Here is a tiny trained network, its code and every weight. The questions are about switching its units off for an input and a class, where a switched-off unit gives its printed mean instead of its output.

import numpy as np


def w(rows, s, z=0):
    codes = np.array(rows[::2]) - 128.0
    scale = np.full(codes.shape[1], s)
    scale[-1] = z or s
    return codes * scale


def f(y):
    return np.maximum(y, 0)


def log_softmax(a):
    a = a - a.max(-1, keepdims=True)
    return a - np.log(np.exp(a).sum(-1, keepdims=True))


def net(x, mask):
    res = np.array(x, float).reshape(1, 4) / 4 @ E
    y = f(res @ A[0][:, :-1].T + A[0][:, -1])
    res = res + np.where(mask, y, B[0][:, -1]) @ B[0][:, :-1]
    return log_softmax(res[-1] @ U[:, :-1].T + U[:, -1])


A, B = {}, {}
E = w([
[100,71,250,117,193,167,128],'x0',
[84,115,137,191,204,33,101],'x1',
[29,121,128,131,81,164,35],'x2',
[184,132,223,162,26,78,110],'x3',
],0.012)
A[0] = w([
[135,139,148,191,163,55,84,146],'N0',
[138,142,189,153,57,98,138,111],'N1',
[145,76,161,125,148,138,110,182],'N2',
[83,57,166,88,166,153,157,117],'N3',
[143,148,166,75,82,126,127,145],'N4',
[113,110,63,71,214,170,115,92],'N5',
[172,126,130,46,90,211,148,162],'N6',
[50,129,105,152,76,148,40,117],'N7',
[105,125,122,197,202,52,95,105],'N8',
[166,143,198,190,77,88,93,48],'N9',
[185,158,134,116,163,104,246,30],'N10',
[153,185,3,146,97,64,114,85],'N11',
[170,89,146,172,101,134,92,2],'N12',
[123,94,139,178,157,42,90,92],'N13',
[71,164,163,147,101,140,76,45],'N14',
[157,116,198,113,185,152,106,84],'N15',
[64,86,92,121,102,140,76,29],'N16',
[166,154,135,166,170,68,197,50],'N17',
],0.013,0.0042)
B[0] = w([
[128,126,98,143,124,175,84,214],'N0',
[114,111,86,124,158,166,179,215],'N1',
[178,81,118,118,85,79,93,179],'N2',
[186,80,122,119,78,145,142,199],'N3',
[126,119,93,156,155,170,137,188],'N4',
[80,80,96,143,187,154,216,225],'N5',
[123,137,124,210,160,166,7,232],'N6',
[185,128,165,89,154,101,114,233],'N7',
[104,112,126,161,129,175,56,230],'N8',
[94,114,104,149,182,147,218,221],'N9',
[173,193,171,67,146,125,116,224],'N10',
[147,72,141,120,53,134,148,254],'N11',
[77,117,111,101,154,127,149,160],'N12',
[133,145,90,112,125,176,94,209],'N13',
[173,165,161,74,160,86,136,187],'N14',
[146,57,122,103,55,111,150,189],'N15',
[158,148,168,77,159,129,159,189],'N16',
[160,139,159,75,168,108,106,212],'N17',
],0.013,0.015)
U = w([
[117,116,84,118,187,168,195,129],'0',
[139,139,117,144,133,190,17,114],'1',
[187,174,208,49,164,120,112,121],'2',
[182,71,114,98,2,130,134,106],'3',
[171,116,95,133,129,118,91,249],'4',
[110,151,128,132,118,109,112,94],'5',
[63,147,128,171,85,90,138,102],'6',
],0.014,0.013)

Each question gives the input, the list of numbers given to net, and the class t.
The units are the neurons (one row each of A and B). Each row of codes is followed by its name. A weight is (code - 128) times the scale printed after its matrix; where a second scale follows, it is the last column's (A, B and U).
mask holds one flag per neuron, in row order. A switched-off neuron (its flag False) gives its mean, the last column of its row in B, instead of its output. The means were averaged over made-up inputs and are rounded, as every weight is.
A unit's drop is (log p(t) with every unit on - log p(t) with that unit switched off) / (log p(t) with every unit on - log p(t) with every unit switched off).
The circuit of an input: a set's keep is (log p(t) with only the set's units on - log p(t) with every unit switched off) / (log p(t) with every unit on - log p(t) with every unit switched off). Starting from the 12 units with the biggest drops (on a tie, the unit counted first), units are removed one at a time, each time the one whose removal leaves the highest keep (on an exact tie, the one counted first), for as long as the keep stays at least 0.8.
circuit, biggest first: the units of the circuit, biggest drop first
unit that matters most: the unit with the biggest drop
k most important neurons: the k neurons with the biggest drops, biggest first
drop of u: that unit's drop, to one decimal
input [8,2,0,-5], class 3: unit that matters most	N3
input [3,-5,2,5], class 0: 3 most important neurons	N9, N1, N8
input [-7,1,7,-8], class 0: 2 most important neurons	N5, N10
input [-3,4,-1,4], class 0: 2 most important neurons	N6, N9
input [5,4,6,6], class 0: 2 most important neurons	N9, N1
input [8,8,-6,8], class 0: 4 most important neurons	N9, N1, N6, N11
input [0,-8,-5,-7], class 1: 2 most important neurons	N6, N9
input [-8,5,-8,3], class 2: 3 most important neurons	N17, N10, N15
input [8,-7,-7,-1], class 3: 2 most important neurons	N15, N3
input [8,1,8,7], class 2: 2 most important neurons	N14, N7
input [-7,-5,-6,-2], class 3: 3 most important neurons	N11, N7, N14
input [7,-2,-3,7], class 0: 3 most important neurons	N9, N1, N11
input [6,-7,-5,-3], class 1: 2 most important neurons	N6, N11
input [8,1,5,-6], class 3: circuit, biggest first	N3
input [3,5,6,-3], class 2: drop of N16	0.8
input [5,-3,2,5], class 0: drop of N12	0.1
input [-5,5,1,4], class 1: drop of N5	1.4
